Below is a small trained network, with its code and all its weights. Each question gives an input and a target symbol and asks what happens when units are switched off, that is, made to give their printed mean instead of their output.

import numpy as np


def w(rows, s, z=0):
    codes = np.array(rows[::2]) - 128.0
    scale = np.full(codes.shape[1], s)
    scale[-1] = z or s
    return codes * scale


def f(y):
    return np.maximum(y, 0)


def softmax(a):
    e = np.exp(a - a.max(-1, keepdims=True))
    return e / e.sum(-1, keepdims=True)


def log_softmax(a):
    a = a - a.max(-1, keepdims=True)
    return a - np.log(np.exp(a).sum(-1, keepdims=True))


def net(x, mask):
    ids = ['ΘΛΞΣΦΨΩαγδεηπτ'.index(c) for c in x.split()]
    T = len(ids)
    res = E[ids] + P[:T]
    u = 0
    for l in range(3):
        q, k, v = (res @ M[l].T for M in (Q, K, V))
        z = softmax(np.where(np.tri(T) > 0, q @ k.T / 4**0.5, -1e9)) @ v
        res = res + np.where(mask[u], z, O[l][:, -1]) @ O[l][:, :-1]
        u += 1
        y = f(res @ A[l][:, :-1].T + A[l][:, -1])
        res = res + np.where(mask[u : u + 8], y, B[l][:, -1]) @ B[l][:, :-1]
        u += 8
    return log_softmax(res[-1] @ U[:, :-1].T + U[:, -1])


Q, K, V, O, A, B = {}, {}, {}, {}, {}, {}
E = w([
[127,116,29,152,131,178,157,120],'Θ',
[131,186,110,58,97,215,156,128],'Λ',
[139,128,184,107,121,92,136,94],'Ξ',
[157,80,105,133,96,96,173,121],'Σ',
[112,66,109,60,89,61,94,80],'Φ',
[130,74,165,197,175,91,122,86],'Ψ',
[133,106,43,50,56,134,148,127],'Ω',
[113,157,148,18,95,142,106,92],'α',
[10,239,78,254,57,75,34,226],'γ',
[116,196,175,113,172,220,113,96],'δ',
[158,166,192,153,162,156,176,117],'ε',
[85,147,197,63,161,92,55,51],'η',
[177,170,141,121,99,200,210,150],'π',
[166,99,98,211,141,159,204,140],'τ',
],0.0082)
P = w([
[149,129,130,105,149,116,149,124],'0',
[51,90,134,107,98,144,166,106],'1',
[117,167,124,160,41,132,142,47],'2',
[197,195,114,182,106,89,111,77],'3',
[184,91,150,119,166,135,64,210],'4',
[37,68,142,60,213,137,174,215],'5',
[22,138,146,131,58,125,205,58],'6',
[131,172,140,204,15,131,121,4],'7',
[226,162,109,165,112,114,65,63],'8',
[165,79,140,52,222,131,105,253],'9',
[5,79,131,58,190,136,170,170],'10',
[75,146,144,163,71,113,179,51],'11',
[170,163,128,210,75,139,105,28],'12',
],0.0064)
Q[0] = w([
[89,61,135,59,220,142,141,247],'L0H0',
[111,97,128,87,202,138,101,243],'L0H0',
[76,121,120,110,146,138,138,162],'L0H0',
[186,151,125,143,122,126,68,133],'L0H0',
],0.011)
K[0] = w([
[156,85,152,116,111,168,180,1],'L0H0',
[158,48,167,89,133,198,200,19],'L0H0',
[179,132,135,134,131,139,135,77],'L0H0',
[95,88,135,99,155,141,148,180],'L0H0',
],0.0092)
V[0] = w([
[124,87,89,75,199,153,118,149],'L0H0',
[253,40,184,40,160,165,198,124],'L0H0',
[144,123,83,106,154,122,101,65],'L0H0',
[219,88,182,102,115,99,180,24],'L0H0',
],0.0051)
O[0] = w([
[189,176,111,155,105,116,89,91,27],'L0H0',
[218,108,147,121,90,156,160,1,93],'L0H0',
[143,172,140,123,124,82,162,110,134],'L0H0',
[167,99,153,80,129,106,221,48,248],'L0H0',
],0.0055,0.0011)
A[0] = w([
[103,175,141,179,65,142,141,114,235],'L0N0',
[94,117,123,125,80,94,114,102,169],'L0N1',
[254,168,101,140,100,123,65,53,251],'L0N2',
[110,168,107,181,116,70,72,187,209],'L0N3',
[215,134,121,152,172,128,134,115,247],'L0N4',
[153,71,149,123,160,62,105,82,232],'L0N5',
[120,112,87,130,116,152,115,157,78],'L0N6',
[127,155,199,75,155,134,88,68,237],'L0N7',
],0.0062,0.0019)
B[0] = w([
[70,159,110,177,101,139,140,84,213],'L0N0',
[79,98,119,122,79,94,108,106,190],'L0N1',
[254,156,117,127,118,130,62,110,255],'L0N2',
[44,155,120,173,119,127,102,141,183],'L0N3',
[224,123,135,161,150,137,126,178,205],'L0N4',
[140,42,164,116,149,62,104,134,237],'L0N5',
[96,112,157,136,157,124,124,143,140],'L0N6',
[111,146,183,68,161,136,67,97,213],'L0N7',
],0.006,0.0037)
Q[1] = w([
[172,165,125,170,78,108,102,46],'L1H0',
[44,79,153,93,164,137,253,74],'L1H0',
[53,149,144,150,94,120,196,38],'L1H0',
[161,189,108,198,52,105,116,14],'L1H0',
],0.012)
K[1] = w([
[196,111,106,62,198,154,103,181],'L1H0',
[179,197,125,192,50,128,48,52],'L1H0',
[250,158,82,168,113,103,58,109],'L1H0',
[235,110,107,57,218,131,88,181],'L1H0',
],0.012)
V[1] = w([
[92,225,231,84,196,199,64,117],'L1H0',
[96,62,113,211,227,88,63,133],'L1H0',
[194,140,211,243,205,159,201,148],'L1H0',
[131,180,2,167,101,234,169,149],'L1H0',
],0.008)
O[1] = w([
[106,135,244,129,57,113,139,194,80],'L1H0',
[34,146,77,103,206,106,128,208,180],'L1H0',
[194,50,132,52,179,170,85,209,113],'L1H0',
[153,129,89,199,75,175,19,135,4],'L1H0',
],0.011,0.0038)
A[1] = w([
[209,61,176,143,51,247,2,93,159],'L1N0',
[193,77,90,37,116,194,188,34,184],'L1N1',
[71,175,103,141,9,153,50,195,183],'L1N2',
[85,47,100,116,87,65,114,91,253],'L1N3',
[107,204,120,28,172,14,135,116,145],'L1N4',
[207,130,228,99,31,100,141,66,136],'L1N5',
[218,16,177,46,179,122,135,211,164],'L1N6',
[82,156,54,199,115,97,69,98,135],'L1N7',
],0.0064,0.0048)
B[1] = w([
[149,69,2,167,34,146,122,199,183],'L1N0',
[212,103,179,190,243,106,104,85,251],'L1N1',
[147,128,171,211,234,86,139,154,195],'L1N2',
[188,231,149,167,158,183,123,148,202],'L1N3',
[80,113,74,223,165,151,216,142,210],'L1N4',
[107,79,200,228,51,162,200,144,207],'L1N5',
[140,123,138,13,154,240,157,175,230],'L1N6',
[164,185,191,107,147,181,146,166,180],'L1N7',
],0.0065,0.013)
Q[2] = w([
[33,222,249,240,148,96,92,244],'L2H0',
[82,223,64,114,229,153,104,163],'L2H0',
[135,121,205,2,97,153,198,170],'L2H0',
[93,192,148,131,112,219,45,241],'L2H0',
],0.0047)
K[2] = w([
[182,105,185,180,162,185,223,125],'L2H0',
[135,137,119,153,220,159,172,136],'L2H0',
[78,108,139,27,82,133,175,195],'L2H0',
[179,105,155,157,164,253,152,176],'L2H0',
],0.0054)
V[2] = w([
[31,80,38,82,54,176,206,183],'L2H0',
[170,96,49,204,89,113,175,36],'L2H0',
[188,150,254,114,65,180,100,103],'L2H0',
[61,188,192,202,85,88,156,123],'L2H0',
],0.0047)
O[2] = w([
[53,60,163,236,140,237,180,109,2],'L2H0',
[71,218,107,155,94,151,2,72,212],'L2H0',
[246,178,188,129,177,112,132,43,216],'L2H0',
[92,61,167,149,165,62,71,80,2],'L2H0',
],0.005,0.0054)
A[2] = w([
[174,78,106,18,169,168,124,176,5],'L2N0',
[91,140,180,162,2,110,182,156,127],'L2N1',
[89,121,139,121,116,100,198,50,102],'L2N2',
[148,148,132,139,64,72,128,35,8],'L2N3',
[71,185,160,194,192,57,119,159,197],'L2N4',
[206,138,144,121,122,115,165,110,153],'L2N5',
[86,175,9,130,78,130,60,152,197],'L2N6',
[99,181,158,62,182,104,196,116,131],'L2N7',
],0.0081,0.0032)
B[2] = w([
[41,149,65,138,79,107,108,80,244],'L2N0',
[89,86,79,94,231,98,2,178,182],'L2N1',
[158,121,87,81,60,45,146,175,165],'L2N2',
[53,186,110,151,110,151,160,151,168],'L2N3',
[152,55,93,63,77,155,146,58,251],'L2N4',
[49,124,190,99,152,130,111,106,219],'L2N5',
[95,181,216,55,100,77,101,171,146],'L2N6',
[219,138,115,205,105,86,96,186,218],'L2N7',
],0.0071,0.018)
U = w([
[212,79,118,128,60,159,111,129,105],'Θ',
[87,115,56,57,71,149,78,97,70],'Λ',
[69,145,92,178,186,149,173,187,152],'Ξ',
[174,130,100,96,242,119,83,55,255],'Σ',
[110,123,200,107,181,158,95,196,91],'Φ',
[160,45,103,85,117,70,101,153,36],'Ψ',
[182,200,143,89,62,76,100,222,186],'Ω',
[108,115,102,216,132,124,74,137,18],'α',
[205,153,214,183,136,120,205,162,98],'γ',
[2,147,170,79,120,92,102,103,163],'δ',
[105,119,127,122,113,143,124,107,121],'ε',
[171,123,79,150,34,89,180,79,105],'η',
[88,88,175,62,93,208,179,65,177],'π',
[89,223,165,182,95,185,161,93,81],'τ',
],0.0045,0.003)

Each question gives the input, a string of symbols that net reads in full, and the target symbol t.
The units are the heads (4 rows each of Q, K, V and O) and the neurons (one row each of A and B). Each row of codes is followed by its name. A weight is (code - 128) times the scale printed after its matrix; where a second scale follows, it is the last column's (O, A, B and U).
mask holds one flag per unit, layer by layer, with each layer's heads first. A switched-off unit (its flag False) gives its mean, the last column of its rows in O or B, instead of its output. The means were averaged over made-up inputs and are rounded, as every weight is.
A unit's drop is (log p(t) with every unit on - log p(t) with that unit switched off) / (log p(t) with every unit on - log p(t) with every unit switched off).
The circuit of an input: a set's keep is (log p(t) with only the set's units on - log p(t) with every unit switched off) / (log p(t) with every unit on - log p(t) with every unit switched off). Starting from the 12 units with the biggest drops (on a tie, the unit counted first), units are removed one at a time, each time the one whose removal leaves the highest keep (on an exact tie, the one counted first), for as long as the keep stays at least 0.8.
units of the circuit, in order: the units of the circuit, biggest drop first
top k neurons: the k neurons with the biggest drops, biggest first
k most important neurons of layer l: the k neurons of layer l with the biggest drops, biggest first
input Σ Ω Ω Σ Λ π Θ Ψ, target α: top 2 neurons => L1N0; L1N5
input Ψ Ψ Σ Φ Σ Θ Σ Ψ Σ, target Ω: top neuron => L2N6
input τ Ψ Ψ Λ Σ ε Φ Σ Ψ Ψ Σ, target Σ: 2 most important neurons of layer 1 => L1N1; L1N6
input Σ Σ δ Σ α π π Ω ε, target Θ: 2 most important neurons of layer 1 => L1N0; L1N5
input Φ Σ π Φ Σ Λ, target Θ: units of the circuit, in order => L1H0; L1N0; L0N0
input Ψ Ψ Φ, target Ξ: units of the circuit, in order => L1H0; L2H0; L1N4; L0N5
input Φ Θ Σ Ψ Ψ Λ Ψ Σ Ω, target α: 3 most important neurons of layer 1 => L1N5; L1N0; L1N6
input Ψ ε Σ Φ ε Σ Σ, target η: top 3 neurons => L0N2; L2N2; L1N6
input Σ Σ Ψ Σ δ δ Σ Ξ τ, target Φ: top 2 neurons => L2N1; L1N5
input Ψ Σ α Σ π Ψ γ π δ Ψ, target Ξ: top 4 neurons => L1N1; L1N4; L1N6; L1N7
input Φ δ α Φ Λ Ψ Ψ Φ α Λ Ψ α, target δ: top 2 neurons => L2N1; L1N5
input π α Λ Σ Σ η Σ α Σ, target Ψ: top 3 neurons => L2N1; L2N2; L0N7
input Σ τ Ω Λ Ξ Σ Σ Ω, target γ: 3 most important neurons of layer 2 => L2N0; L2N4; L2N1
input π Σ Ψ τ Ψ Ψ, target Ξ: 2 most important neurons of layer 2 => L2N4; L2N0
input π Ψ α τ Σ Λ Σ, target Λ: top 4 neurons => L2N0; L0N2; L0N4; L1N5
input Φ η η Ψ Ψ τ Σ Ψ Σ Φ Σ ε, target Σ: top 2 neurons => L0N2; L1N6
input Σ π Σ Σ Σ Σ Φ Λ Θ Φ Σ Ξ, target Ω: top neuron => L0N2
input Σ Φ Ω Σ Ψ Ψ ε Σ α π γ Φ, target Ω: top 2 neurons => L1N1; L2N6
input γ α Ξ Σ Ψ π Ψ, target Ψ: top 3 neurons => L2N4; L1N2; L1N7
input τ Ψ α τ Φ δ Σ Σ δ Θ, target Σ: top neuron => L1N6
input γ α Φ Σ, target Ψ: 2 most important neurons of layer 1 => L1N2; L1N7
input τ α Ψ Θ Φ Ψ Ξ α, target η: 2 most important neurons of layer 0 => L0N5; L0N0
input α Φ Φ Σ, target δ: 4 most important neurons of layer 2 => L2N1; L2N3; L2N5; L2N7
input Σ Ψ Σ Ψ Ψ ε Ξ Σ Ω, target π: top 2 neurons => L1N6; L0N2
input Θ δ Σ Σ τ, target Φ: 3 most important neurons of layer 2 => L2N1; L2N4; L2N0
input Σ Σ Λ Ψ Σ Σ Φ ε π, target Σ: top 2 neurons => L1N1; L0N7
input π Ψ Ω Ω Ξ Σ, target τ: most important neuron of layer 0 => L0N5
input ε ε α ε Ω Λ Ξ τ Λ τ Φ, target Λ: 2 most important neurons of layer 2 => L2N0; L2N7
input τ ε τ, target Λ: 2 most important neurons of layer 2 => L2N0; L2N7
